j67: [ 46  79 -68  21 -29   3  28]
j672: [ -8 -86  75  62  27   7   8]
j637: [74 52 18 50 73  4  8]
j619: [ 63 -45 -20 108  -3  78  83]
j594: [ 8 73  4 49 18 74 52]
j447: [  5  49 -38 -29 -63  49 112]
j378: [-20  63 -45  -2  97 -36   3]
order: [ 4  8 18 50 52 73 74] => j637
order: [52 74 18 49  4 73  8] => j594
[-20  63 -45] => j378

j635: [  10   39  -58    4  -63 -104   -8  -18  -37   10   31  -43  -44  -10
   13    8  -36   28   27   12  -18   29  -10]
j874: [  56  -49    8  -13  -43 -104   -7   13  -17  -42   22   44   32   24
   -2  -44    4  -46   15  -26  -31    7  -19]
j606: [  -8  -59   46   74   41 -104   -6   15   33  -26  -37   29  -16   -1
   -9   -4   38  -12  -17  -13   34  -56   28]
j108: [  0 -49 -10  -9   2 -14   4 -20 -64 -15  28  25  11  -5 -43 -19 -36 -53
 -20  -2 -43  51  -8]
j782: [ -13   91   15  -27   -1 -104  -33    2  -21   63    0   20   -3  -25
   11  -12    7   37    3   17  -37   36  -13]
j199: [  44   29  -34  106  -16 -104   16   40   27  -22   15   17   -2   40
    6  -54   16    5   69    8  -45   -8   25]
[  56  -49    8  -13  -43 -104   -7   13  -17  -42   22   44   32   24
   -2  -44    4  -46   15  -26  -31    7  -19] => j874
[-10  13   8 -36  28  27  12 -18] => j635
order: [-104  -63  -58  -44  -43  -37  -36  -18  -18  -10  -10   -8    4    8
   10   10   12   13   27   28   29   31   39] => j635
loc: [22] => j874, 10
[ -2 -44   4] => j874
loc: [-27] => j782, 3

j345: [-36   8 -45  26 -39  -2   2  16 -29  40  -3  -8 -31 -19  -5 -28  44  16
 -30  -1 -20   0 -15  44  63 -46  24  -2  64   7 -20  75 -29  45]
j41: [ 7  1 10  7  8  4  9  1  6  5  4 10  6  8  3  9  6  2  6 -2  6 -1  5  3
  5  9  1  1  5  2  7  7  7  5]
j986: [-28   3 -36  24  -8   3  -7  13 -23  19   2  -3  -6  -1  -4 -23  34   5
 -23  -2  -2  -1  -1  34  23  -9  19   1  54   2  -1  33  -5  40]
j91: [-43   3 -54  32  -8   4  -7  18 -34  19   3  -9  -6   0  -7 -34  46   6
 -36  -1  -2   0  -1  49  24  -9  27   1  75   2  34 -58  43   8]
j985: [-21  -9 -27  29  70  17 -10  11 -17 -37  16   3  56  48  -3 -15  23 -18
 -18   0  44  -2  33  27 -73  83  16   6  47  -8  44 -76  54  38]
j988: [-43   3 -54  32  -8   4  -7  18 -34  19   3  -9  -6   0  -7 -34  46   6
 -36  -1  -2   0  -1  49  24  -9  27   1  75   2  -1  34  -6  54]
j181: [ 21  11  28  -7 -54  -8  24  -4  18  47  -8  12 -44 -32   6  21   1  23
  18  -3 -31   0 -23  -8  83 -65  -5  -3 -17  11 -31  91 -41 -13]
j324: [-36   7 -45  26 -31  -1  -1  16 -29  35  -2  -7 -25 -15  -5 -28  43  13
 -30  -1 -16   0 -12  43  53 -37  24  -1  64   6 -15  65 -23  45]
j299: [-43   3 -54  32  -8   4  -7  18 -34  19   3  -9  -6   0  -7 -34  46   6
 -36  -1  -2   0  -1  49  24  -9  13   0  35   4  -6  41 -11  25]
j800: [-14   8  46  13 -39  -4   4   8 -11  40   8   1 -31 -21   8 -10  26  16
 -12  -2 -21   0 -16  23  62 -46  12  -1  33   7 -20  74 -29  23]
j165: [-14   8 -18  13 -39  -4   4   8 -11  40  -4   1 -31 -21  -1 -10  26  16
 -12  -2 -21   0 -16  23  62 -46  12  -1  33   7 -20  74 -29  23]
j175: [ 50   3  65 -16   0   1  25 -15  41   7   1  26   0   1  11  45 -27   6
  43  -2   0  -1   0 -36  16   0 -21   1 -55   4   1  14   1 -38]
[-23  19   2  -3  -6  -1  -4 -23  34   5 -23] => j986
[-28   3 -36  24  -8   3  -7  13 -23  19   2  -3  -6  -1  -4 -23  34   5
 -23  -2  -2  -1  -1  34  23  -9  19   1  54   2  -1  33  -5  40] => j986
[-43   3 -54  32  -8   4  -7  18 -34  19   3  -9  -6   0  -7 -34  46   6
 -36  -1  -2   0  -1  49  24  -9  27   1  75   2  34 -58  43   8] => j91
[ 7  1 10  7  8  4  9  1  6  5  4 10  6  8  3  9  6  2  6 -2  6 -1  5  3
  5  9  1  1  5  2  7  7  7  5] => j41
[-36   8 -45  26 -39  -2   2  16 -29  40  -3  -8 -31 -19  -5 -28  44  16
 -30  -1 -20   0 -15  44  63 -46  24  -2  64   7 -20  75 -29  45] => j345

j505: [  2 -33   8 -29]
j658: [ -1  13 -23  11]
j855: [-31  16  44  20]
j393: [ 2 64 43 20]
j923: [-31  16  44  -6]
j269: [-15  53 -67 -25]
j84: [ -9 -16 -76 -16]
j262: [ -46   11 -108  -30]
[-15  53 -67 -25] => j269
[-31  16  44  -6] => j923
[-31  16  44  20] => j855

j159: [-12 -21   1 -61]
j484: [ 25 -29  77 -47]
j307: [ 30 -18 -54  45]
j228: [ -3  25 -43  45]
j452: [-18  30 -54 -16]
j185: [-11  30 -54  47]
j598: [17  1 11 20]
j401: [14  5  0 95]
j334: [ 38 -14  44  58]
j271: [-22  40 -76  -4]
j470: [-14  40 -76  80]
[-18  30 -54] => j452
[-11  30 -54  47] => j185
loc: [-22] => j271, 0

j179: [ 38 -27  29   4 -45 -53  31 -29  35  26  15 -18  14   4  13 -12  28  -2
  28  15  38 -46   0   3]
j796: [ 16 -59  16 -26  28 -76  28 -21  25   9  -5 -39  -2 -17  -9  27   7  -8
   3   2  20 -46   1  -1]
j364: [  1 -40  -9 -35  49 -50  -7 -20 -10  -3   7   2   4 -44 -10  43  -1   5
  -3   0   2 -41 -18 -12]
j728: [-33  -9 -32 -22  81   6 -26  20 -34 -23 -10  23  -9 -20 -13  10 -24   3
 -22 -12 -35  30  -4   5]
j951: [ -1  40 -12  13 -64  60 -22  43 -11 -19   6  33   2  15  -5 -11   4   9
   7   0   1  63  -5   8]
j750: [ -3   3  -3  21  78 -16  -4  13  35  -1 -41  22 -14  12 -30  58  34 -26
 -11 -15  67   0  -3 -20]
j474: [ 63   9   7   2  -5   6 -22   0   4  33   1  15  60 -11 -12  13  40 -19
  -5 -64   9 -11  -1  43]
j572: [-34  28 -37 -12  54  48 -33  24 -41 -24 -10  25  -8  34  -6  -4 -27   1
 -25 -10 -37  46  -3   1]
j522: [ 25 -26 -46   9 -59  -2  -5  -1   3 -17  28  27  28   2   7 -21  17 -76
  16   1 -39  -8  -9  20]
[-34  28 -37 -12  54  48 -33  24 -41 -24 -10  25  -8  34  -6  -4 -27   1
 -25 -10 -37  46  -3   1] => j572
order: [ -1  43  63   9   7   2  -5   6 -22   0   4  33   1  15  60 -11 -12  13
  40 -19  -5 -64   9 -11] => j474
order: [-64   9  -5   1   6  13  40  60  15 -11 -11   8  43  -5 -19  63   7   4
 -12   2   0  -1  33 -22] => j951
[  1 -40  -9 -35  49 -50  -7 -20 -10  -3   7   2   4 -44 -10  43  -1   5
  -3   0   2 -41 -18 -12] => j364
loc: [49] => j364, 4
order: [ -1   1 -46  20   2   3  -8   7  27  -9 -17  -2 -39  -5   9  25 -21  28
 -76  28 -26  16 -59  16] => j796

j548: [ 51  61 -78 -65 -66]
j926: [-63  89  80  92 113]
j515: [ 22  20 -70 -41 -64]
j409: [ 37  37 -33 -45 -32]
j746: [  0 104  14  25  49]
j909: [ 51 -66 -66  61 -78]
j36: [-10  -4  24  15  14]
j476: [ 68   9 -79 -95 -90]
order: [ 61 -66  51 -78 -65] => j548
[ 51  61 -78 -65 -66] => j548
loc: [113] => j926, 4

j643: [-14  26 -42  60  -7 -34  21 -32  -2 -40  37  27]
j686: [ -7  10  20  37 -16 -56  21 103  -2   3  64 -57]
j718: [ 90 -88  27  15 -26 -78  13 103 -14 -19  64 -85]
j77: [ 12  26 -60 105 -26 -56  37   1 -26 -84  92  55]
j64: [-39  26  10 -30  21  53 -11 -32  23  46 -74  -1]
j57: [ 38 -59  10  -8 -16 -34   5  69 -14 -19  37 -57]
j786: [ -91   82  -42   15   21   53    5 -100   23    3  -46   83]
j5: [ 64 -88  62 -76 -16 -12 -28  69 -26   3   9 -85]
j116: [ 38 -31 -25  37 -35 -56  13  69 -51 -84  92  -1]
j352: [-65  54  10 -30  30  53  -3 -66  47  68 -74  -1]
j560: [ 64 -31  10  37 -16 -56  21  69  -2   3  64 -57]
j668: [ 12  26   1 -56 105  37 -26 -84 -26 -60  37 111]
order: [-84 -26 -60  37 111  12  26   1 -56 105  37 -26] => j668
loc: [30] => j352, 4
[-65  54  10 -30  30  53  -3 -66  47  68 -74  -1] => j352
[-88  27  15 -26 -78  13 103 -14] => j718
[105  37 -26] => j668
[ -7  10  20  37 -16 -56  21 103  -2   3] => j686
[ 12  26 -60 105 -26 -56  37   1 -26 -84] => j77

j627: [ 48   5 -51   2]
j641: [11 33 29 -4]
j566: [ 48 -39 -51   2]
j18: [ 32  11  29 -21]
j327: [ 11  33  29 -21]
order: [-4 11 33 29] => j641
[ 11  33  29 -21] => j327
order: [-21  29  33  11] => j327
[11 33 29 -4] => j641

j464: [-18  14 -49  10 -12 -21  29  -7 -44  26  14 -11 -40 -23  61 -11 -84 -26
  59  -3  -4 -48  22 -41  63 -19 -83 -19  -4 -56  82 -55 -19  -7  -7  41
  -7  23 -29  -2  53  -2  35  41 -19   1]
j840: [ 41  10 -55  22 -19  82  -4 -56  35 -11 -49 -48 -23 -84  -2  59 -82 -11
 -18 -29  -7 -40  14 -44   1  -7  18  53 -26  14  26  41  29 -12  63 -19
  23 -21 -19  -2  -7  -4 -41  61 -19  -7]
j66: [  4  34  23  -7  19  12  13  24  -7 -10 -26  42  21  59   8 -74 -30   3
  39   3 -48   8 -23  61  19 -16   2  65 -26  13  32  48  35   4  55  -7
  30 -22 -27  13 -18  17 -36  81 -12 -10]
j78: [  4  34  23  -7  19  -9  13  24  -7 -10 -26  42  21  59   8 -74 -30   3
  39   3 -48   8 -23  61  19 -40  -4  -6  -8  -7  43  10  -2  34 -33   8
  18 -33   6   4 -29  82  40  32  16  25]
[  4  34  23  -7  19  -9  13  24  -7 -10 -26  42  21  59   8 -74 -30   3
  39   3 -48   8 -23  61  19 -40  -4  -6  -8  -7  43  10  -2  34 -33   8
  18 -33   6   4 -29  82  40  32  16  25] => j78
order: [ -7 -19  61 -41  -4  -7  -2 -19 -21  23 -19  63 -12  29  41  26  14 -26
  53  18  -7   1 -44  14 -40  -7 -29 -18 -11 -82  59  -2 -84 -23 -48 -49
 -11  35 -56  -4  82 -19  22 -55  10  41] => j840
[ 59  -3  -4 -48  22 -41] => j464
[  4  34  23  -7  19  12  13  24  -7 -10 -26  42  21  59   8 -74 -30   3
  39   3 -48   8 -23  61  19 -16   2  65 -26  13  32  48  35   4  55  -7
  30 -22 -27  13 -18  17 -36  81 -12 -10] => j66
loc: [43] => j78, 30
loc: [30] => j66, 36
[-18  14 -49  10 -12 -21  29  -7 -44  26  14 -11 -40 -23  61 -11 -84 -26
  59  -3  -4 -48  22 -41  63 -19 -83 -19  -4 -56  82 -55 -19  -7  -7  41
  -7  23 -29  -2  53  -2  35  41 -19   1] => j464

j289: [-32 -34  28 -35]
j610: [ 28 -32 -34 -36]
j706: [  8  -8 -22 -99]
order: [-35  28 -34 -32] => j289
[-32 -34  28 -35] => j289

j359: [-68 -27  18  18  36  -6 -70  -9  22 -33  31 -23  45 -64  39 -20 -38  26
 -43  81 -30  15 -34   0 -52  16  11  47  42  30 -21  25 -19 -34  35 -62
  35 -26 -31 -14 -25  84 -50 -11 -48  23  69]
j111: [ -2  -1  -3  -5   5  -4  -2   2   1  -3  -1  -7  -1  -2   4   2  -3   5
   0   1   3   0 -14  13   0   1 -11 -21 -12  -2  -4   4   0   3   2   0
 -12   5   0  -3   0  -1   3  -2  25  -4  -3]
j921: [ -2  -1  -3  -5   5  -4  -2   2   1  -3  -1  18  -1  -2   4   2  -8   5
   0   1   3   0 -14  13   0   1 -11 -21 -12  -2  -4   4   0   3   2   0
  24  16  19   3  11  28 -52  48  10  -2 -23]
j15: [  1  -1  10  -4  -8   4  -3   5   1  -3  -4  -2  11 -11   2  24  18 -12
   0 -23 -52  -2   3  -2 -21  -2   4  19   5   0  -1  13 -14  -2  -1   1
   3   4  28  48   0   0  16   2   0  -5   2]
j340: [ -2  -1  -3  -5   5  -4  -2   2   1  -3  -1  -7  -1  -2   4   2  -3   5
  37   1   3   0 -14  -7   0   1 -11 -21 -12  -2  -4   4   0   3   2   0
 -12   5   0  -3   0  -1   3  -2  25  -4  -3]
[ -2  -1  -3  -5   5  -4  -2   2   1  -3  -1  18  -1  -2   4   2  -8   5
   0   1   3   0 -14  13   0   1 -11 -21 -12  -2  -4   4   0   3   2   0
  24  16  19   3  11  28 -52  48  10  -2 -23] => j921
order: [-52 -23 -21 -14 -12 -11  -8  -5  -4  -4  -3  -3  -2  -2  -2  -2  -2  -1
  -1  -1   0   0   0   0   0   1   1   1   2   2   2   3   3   3   4   4
   5   5  10  11  13  16  18  19  24  28  48] => j921

j142: [41 -3  9 73]
j618: [111  40  77  71]
j767: [-95  10  94  84]
j17: [-76  -8  42  49]
j487: [  9  94  84 -43]
j916: [73 -2  9 41]
[-76  -8  42  49] => j17
[10 94 84] => j767
[  9  94  84 -43] => j487
[73 -2  9 41] => j916
order: [ 9 41 73 -2] => j916

j713: [ -25  -29  -11   60  -11  -22   59  -18   67  -11  -20  -12  -10  -19
  -32  -23  -26  -28  -23  -11   63  -16 -103  -11  -20  -90  -96  -15
   84  -13]
j960: [ 72 -71  79  31  76 -57  31 -62  34  76  44  81  65  64 -59 -60  74 -59
 -68  76  33  82  -2  76 -62  -1  -1 -72  39  98]
j666: [ 53 -66  48  22  45 -57  23 -61  25  45 -74  49  35  53 -54 -58  54 -55
 -67  45  24  73   5  44 -62   5   5 -69  28  70]
j748: [ 79  74  81 -70  39  -2  76  31  -1  76  76 -59 -57 -62 -68 -60  72  34
 -76 -62 -72  76 -59  31  33  64  98  -1  65  82]
order: [-72 -71 -68 -62 -62 -60 -59 -59 -57  -2  -1  -1  31  31  33  34  39  44
  64  65  72  74  76  76  76  76  79  81  82  98] => j960
loc: [-13] => j713, 29
[ 79  74  81 -70  39  -2  76  31  -1  76  76 -59 -57 -62 -68 -60  72  34
 -76 -62 -72  76 -59  31  33  64  98  -1  65  82] => j748
[ -25  -29  -11   60  -11  -22   59  -18   67  -11  -20  -12  -10  -19
  -32  -23  -26  -28  -23  -11   63  -16 -103  -11  -20  -90  -96  -15
   84  -13] => j713
[ 79  31  76 -57  31] => j960
loc: [-26] => j713, 16

j136: [16 20 20 19  7  4  3  3]
j981: [19 16  4 20 20  3  8  3]
j493: [ 47  35  36  60  20 -43 -38 -37]
j698: [ 32   2   2  42  64 -26 -23 -22]
order: [ 20 -43 -38 -37  47  35  36  60] => j493
[19 16  4 20 20  3  8  3] => j981
order: [ 3  3  4  7 19 20 20 16] => j136
order: [19  8 20  4  3 16 20  3] => j981

j943: [ -5  41 -37  -4 -40  99  40 -43]
j679: [ -5  41 -37  -5  -4 -40  40  65]
j429: [ -5  41 -37  -4 -40  -5  40  65]
[-40  40] => j679
[ -5  41 -37  -4 -40  -5  40  65] => j429
[-37  -4 -40  -5] => j429

